Below is a small trained network, with its code and all its weights. Each question gives an input and a class and asks what happens when units are switched off, that is, made to give their printed mean instead of their output.

import numpy as np


def w(rows, s, z=0):
    codes = np.array(rows[::2]) - 128.0
    scale = np.full(codes.shape[1], s)
    scale[-1] = z or s
    return codes * scale


def f(y):
    return np.maximum(y, 0)


def log_softmax(a):
    a = a - a.max(-1, keepdims=True)
    return a - np.log(np.exp(a).sum(-1, keepdims=True))


def net(x, mask):
    res = np.array(x, float).reshape(1, 3) / 4 @ E
    y = f(res @ A[0][:, :-1].T + A[0][:, -1])
    res = res + np.where(mask, y, B[0][:, -1]) @ B[0][:, :-1]
    return log_softmax(res[-1] @ U[:, :-1].T + U[:, -1])


A, B = {}, {}
E = w([
[186,255,243,82,83,110,127,109],'x0',
[115,116,96,13,85,161,138,18],'x1',
[148,155,86,33,209,169,115,163],'x2',
],0.012)
A[0] = w([
[124,159,79,142,154,89,167,207,215],'n1',
[248,232,219,82,73,131,94,203,150],'n2',
[141,158,117,179,173,149,137,139,9],'n3',
[70,95,113,182,164,138,93,186,178],'n4',
[144,111,117,94,198,181,111,196,86],'n5',
[128,113,159,69,119,140,174,42,234],'n6',
[112,116,47,94,174,143,154,169,128],'n7',
[140,175,153,142,176,60,103,139,137],'n8',
[190,176,162,105,132,71,134,118,48],'n9',
[174,174,122,84,175,200,79,154,109],'n10',
[108,161,176,148,117,79,169,200,98],'n11',
[105,116,167,164,43,80,179,92,117],'n12',
[158,176,165,167,152,145,115,151,168],'n13',
[78,92,114,109,135,157,152,99,143],'n14',
[174,189,102,91,180,166,81,142,26],'n15',
[175,123,152,164,172,135,99,124,4],'n16',
[67,86,154,192,35,131,158,114,55],'n17',
[125,146,125,195,161,130,100,146,2],'n18',
[155,198,181,105,109,58,104,134,19],'n19',
[133,139,161,187,132,90,138,56,17],'n20',
],0.012,0.0054)
B[0] = w([
[121,192,106,72,120,151,108,95,180],'n1',
[46,78,81,186,133,107,130,208,251],'n2',
[196,123,57,35,115,178,145,114,146],'n3',
[47,161,97,102,144,169,133,197,196],'n4',
[170,101,197,182,102,60,254,133,174],'n5',
[118,222,68,62,173,192,161,157,205],'n6',
[118,116,104,139,106,83,179,185,181],'n7',
[133,161,89,86,190,175,104,92,166],'n8',
[124,124,121,124,160,201,142,248,175],'n9',
[195,166,91,200,81,63,195,110,176],'n10',
[181,204,76,83,131,157,119,159,173],'n11',
[179,189,104,134,146,100,180,163,188],'n12',
[140,216,134,89,130,160,106,119,173],'n13',
[86,163,87,117,147,189,137,179,164],'n14',
[213,129,203,158,47,41,166,119,164],'n15',
[200,136,108,34,128,195,142,117,140],'n16',
[160,112,170,150,63,46,218,179,181],'n17',
[146,122,91,67,83,121,147,180,156],'n18',
[99,61,67,121,92,174,123,238,187],'n19',
[206,148,200,177,84,82,167,177,156],'n20',
],0.0095,0.023)
U = w([
[245,115,204,176,54,18,196,173,70],'0',
[39,8,86,165,132,152,123,213,55],'1',
[180,210,111,20,92,208,119,127,81],'2',
[77,199,128,143,153,122,130,142,224],'3',
[109,101,202,230,64,170,6,6,2],'4',
[96,102,235,192,218,184,13,48,2],'5',
[76,180,233,224,230,154,37,2,2],'6',
],0.0094,0.0072)

Each question gives the input, the list of numbers given to net, and the class t.
The units are the neurons (one row each of A and B). Each row of codes is followed by its name. A weight is (code - 128) times the scale printed after its matrix; where a second scale follows, it is the last column's (A, B and U).
mask holds one flag per neuron, in row order. A switched-off neuron (its flag False) gives its mean, the last column of its row in B, instead of its output. The means were averaged over made-up inputs and are rounded, as every weight is.
A unit's drop is (log p(t) with every unit on - log p(t) with that unit switched off) / (log p(t) with every unit on - log p(t) with every unit switched off).
The circuit of an input: a set's keep is (log p(t) with only the set's units on - log p(t) with every unit switched off) / (log p(t) with every unit on - log p(t) with every unit switched off). Starting from the 12 units with the biggest drops (on a tie, the unit counted first), units are removed one at a time, each time the one whose removal leaves the highest keep (on an exact tie, the one counted first), for as long as the keep stays at least 0.8.
circuit, biggest first: the units of the circuit, biggest drop first
unit that matters most: the unit with the biggest drop
top k neurons: the k neurons with the biggest drops, biggest first
drop of u: that unit's drop, to one decimal
input [5,6,7], class 0: circuit, biggest first : (n15)
input [-2,-3,0], class 3: top 3 neurons : (n2; n6; n19)
input [4,-4,-1], class 1: top 2 neurons : (n2; n6)
input [-4,-5,-2], class 2: circuit, biggest first : (n2; n1)
input [-5,-2,-5], class 0: top 2 neurons : (n2; n17)
input [7,-3,5], class 1: top 2 neurons : (n2; n19)
input [-4,3,-6], class 0: top 2 neurons : (n17; n2)
input [-5,7,-6], class 2: top 4 neurons : (n2; n6; n14; n5)
input [-3,3,2], class 3: top 3 neurons : (n2; n19; n9)
input [-3,7,-4], class 2: top 2 neurons : (n2; n6)
input [5,-4,3], class 1: top 3 neurons : (n2; n19; n6)
input [4,-6,1], class 2: top 3 neurons : (n13; n11; n8)
input [-5,0,6], class 0: top 2 neurons : (n5; n2)
input [-4,4,-8], class 0: unit that matters most : n17
input [5,5,4], class 1: drop of n12 : 0.1
input [5,-2,1], class 1: drop of n2 : 0.8
input [-3,-2,-5], class 0: drop of n17 : 0.2
input [-5,-2,-7], class 0: drop of n17 : 0.4
